Below are the code and all the weights of a small trained network. Each question names an input and a class and asks about switching units off, where a switched-off unit gives its printed mean instead of its output.

import numpy as np


def w(rows, s, z=0):
    codes = np.array(rows[::2]) - 128.0
    scale = np.full(codes.shape[1], s)
    scale[-1] = z or s
    return codes * scale


def f(y):
    return y / 2 * (1 + np.tanh(0.7978845608 * (y + 0.044715 * y**3)))


def log_softmax(a):
    a = a - a.max(-1, keepdims=True)
    return a - np.log(np.exp(a).sum(-1, keepdims=True))


def net(x, mask):
    res = np.array(x, float).reshape(1, 5) / 4 @ E
    y = f(res @ A[0][:, :-1].T + A[0][:, -1])
    res = res + np.where(mask, y, B[0][:, -1]) @ B[0][:, :-1]
    return log_softmax(res[-1] @ U[:, :-1].T + U[:, -1])


A, B = {}, {}
E = w([
[95,77,178,86,163,194,127,139],'x0',
[153,160,178,170,138,165,94,44],'x1',
[135,132,134,122,135,123,131,127],'x2',
[106,248,109,77,128,153,85,142],'x3',
[191,96,113,149,165,138,67,182],'x4',
],0.012)
A[0] = w([
[52,144,174,105,99,92,183,90,76],'neuron 1',
[107,129,109,138,126,103,177,194,5],'neuron 2',
[104,104,82,94,107,86,155,180,46],'neuron 3',
[116,80,192,42,172,197,133,167,64],'neuron 4',
[189,111,110,127,151,155,83,158,34],'neuron 5',
[73,127,134,96,100,111,254,71,111],'neuron 6',
[130,173,139,33,90,104,80,144,66],'neuron 7',
[160,167,216,241,108,170,83,21,76],'neuron 8',
[103,140,136,88,80,122,203,54,119],'neuron 9',
[103,212,115,75,132,138,86,138,120],'neuron 10',
[208,162,84,161,37,83,124,114,34],'neuron 11',
[200,165,47,151,107,65,161,114,59],'neuron 12',
[199,88,126,147,177,123,77,180,125],'neuron 13',
[116,103,63,86,125,109,202,199,23],'neuron 14',
[164,28,170,178,130,60,201,105,84],'neuron 15',
[125,63,148,139,121,77,184,86,108],'neuron 16',
[83,104,188,107,144,236,135,147,25],'neuron 17',
],0.0089,0.0016)
B[0] = w([
[181,105,61,150,119,168,88,151,192],'neuron 1',
[128,102,99,76,162,117,164,164,164],'neuron 2',
[107,88,109,119,196,109,166,145,187],'neuron 3',
[131,90,133,91,29,74,167,60,211],'neuron 4',
[173,132,106,122,118,156,83,138,171],'neuron 5',
[190,153,69,142,113,171,39,128,216],'neuron 6',
[82,152,177,174,140,115,117,156,182],'neuron 7',
[100,95,77,53,254,97,203,171,249],'neuron 8',
[204,132,72,143,129,177,65,145,195],'neuron 9',
[25,184,209,184,110,179,97,157,208],'neuron 10',
[139,102,159,77,65,98,161,83,192],'neuron 11',
[129,89,149,113,56,82,170,52,199],'neuron 12',
[187,173,73,162,99,172,18,129,207],'neuron 13',
[124,102,109,91,230,138,157,140,205],'neuron 14',
[29,153,231,185,128,150,90,159,255],'neuron 15',
[108,192,169,183,104,154,139,153,203],'neuron 16',
[140,113,117,73,63,60,158,91,198],'neuron 17',
],0.0085,0.01)
U = w([
[44,147,218,196,126,149,120,163,216],'0',
[213,127,58,153,115,164,68,143,202],'1',
[110,98,95,88,247,104,204,149,3],'2',
[137,99,145,96,33,61,182,55,74],'3',
],0.015,0.0012)

Each question gives the input, the list of numbers given to net, and the class t.
The units are the neurons (one row each of A and B). Each row of codes is followed by its name. A weight is (code - 128) times the scale printed after its matrix; where a second scale follows, it is the last column's (A, B and U).
mask holds one flag per neuron, in row order. A switched-off neuron (its flag False) gives its mean, the last column of its row in B, instead of its output. The means were averaged over made-up inputs and are rounded, as every weight is.
A unit's drop is (log p(t) with every unit on - log p(t) with that unit switched off) / (log p(t) with every unit on - log p(t) with every unit switched off).
The circuit of an input: a set's keep is (log p(t) with only the set's units on - log p(t) with every unit switched off) / (log p(t) with every unit on - log p(t) with every unit switched off). Starting from the 12 units with the biggest drops (on a tie, the unit counted first), units are removed one at a time, each time the one whose removal leaves the highest keep (on an exact tie, the one counted first), for as long as the keep stays at least 0.8.
units of the circuit, in order: the units of the circuit, biggest drop first
unit that matters most: the unit with the biggest drop
top k neurons: the k neurons with the biggest drops, biggest first
drop of u: that unit's drop, to one decimal
input [-4,1,8,8,7], class 0: unit that matters most : neuron 10
input [-3,2,1,0,-3], class 1: top 2 neurons : [neuron 4; neuron 17]
input [8,-5,2,-6,-7], class 3: top 2 neurons : [neuron 4; neuron 17]
input [-1,6,4,-5,3], class 2: top 2 neurons : [neuron 8; neuron 10]
input [-7,-1,8,-3,6], class 3: top 4 neurons : [neuron 12; neuron 11; neuron 6; neuron 9]
input [-2,3,3,-6,6], class 0: top 2 neurons : [neuron 15; neuron 6]
input [-3,7,1,-4,-7], class 1: top 2 neurons : [neuron 6; neuron 9]
input [3,5,2,-2,-5], class 1: units of the circuit, in order : [neuron 6; neuron 9]
input [0,0,-5,-7,-7], class 0: top 2 neurons : [neuron 15; neuron 16]
input [7,-5,5,-4,-3], class 3: top 3 neurons : [neuron 4; neuron 8; neuron 17]
input [-1,3,0,6,-7], class 1: top 3 neurons : [neuron 9; neuron 15; neuron 1]
input [5,-7,-6,-8,-4], class 0: top 2 neurons : [neuron 15; neuron 16]
input [-4,1,-5,-6,-6], class 0: top 3 neurons : [neuron 15; neuron 16; neuron 13]
input [3,-5,-2,2,-7], class 1: unit that matters most : neuron 6
input [-1,6,-7,5,1], class 2: top 3 neurons : [neuron 8; neuron 15; neuron 16]
input [-5,5,7,2,3], class 2: top 2 neurons : [neuron 8; neuron 4]
input [-5,3,1,-5,4], class 0: top 2 neurons : [neuron 15; neuron 4]
input [-2,5,8,-4,-5], class 1: drop of neuron 3 : 0.2
input [-6,-4,-4,0,3], class 3: drop of neuron 12 : 0.3
input [5,7,-6,-4,-1], class 2: unit that matters most : neuron 8
input [-4,8,7,-2,2], class 2: drop of neuron 8 : 0.8
input [7,-2,-7,5,6], class 3: drop of neuron 10 : 0.0
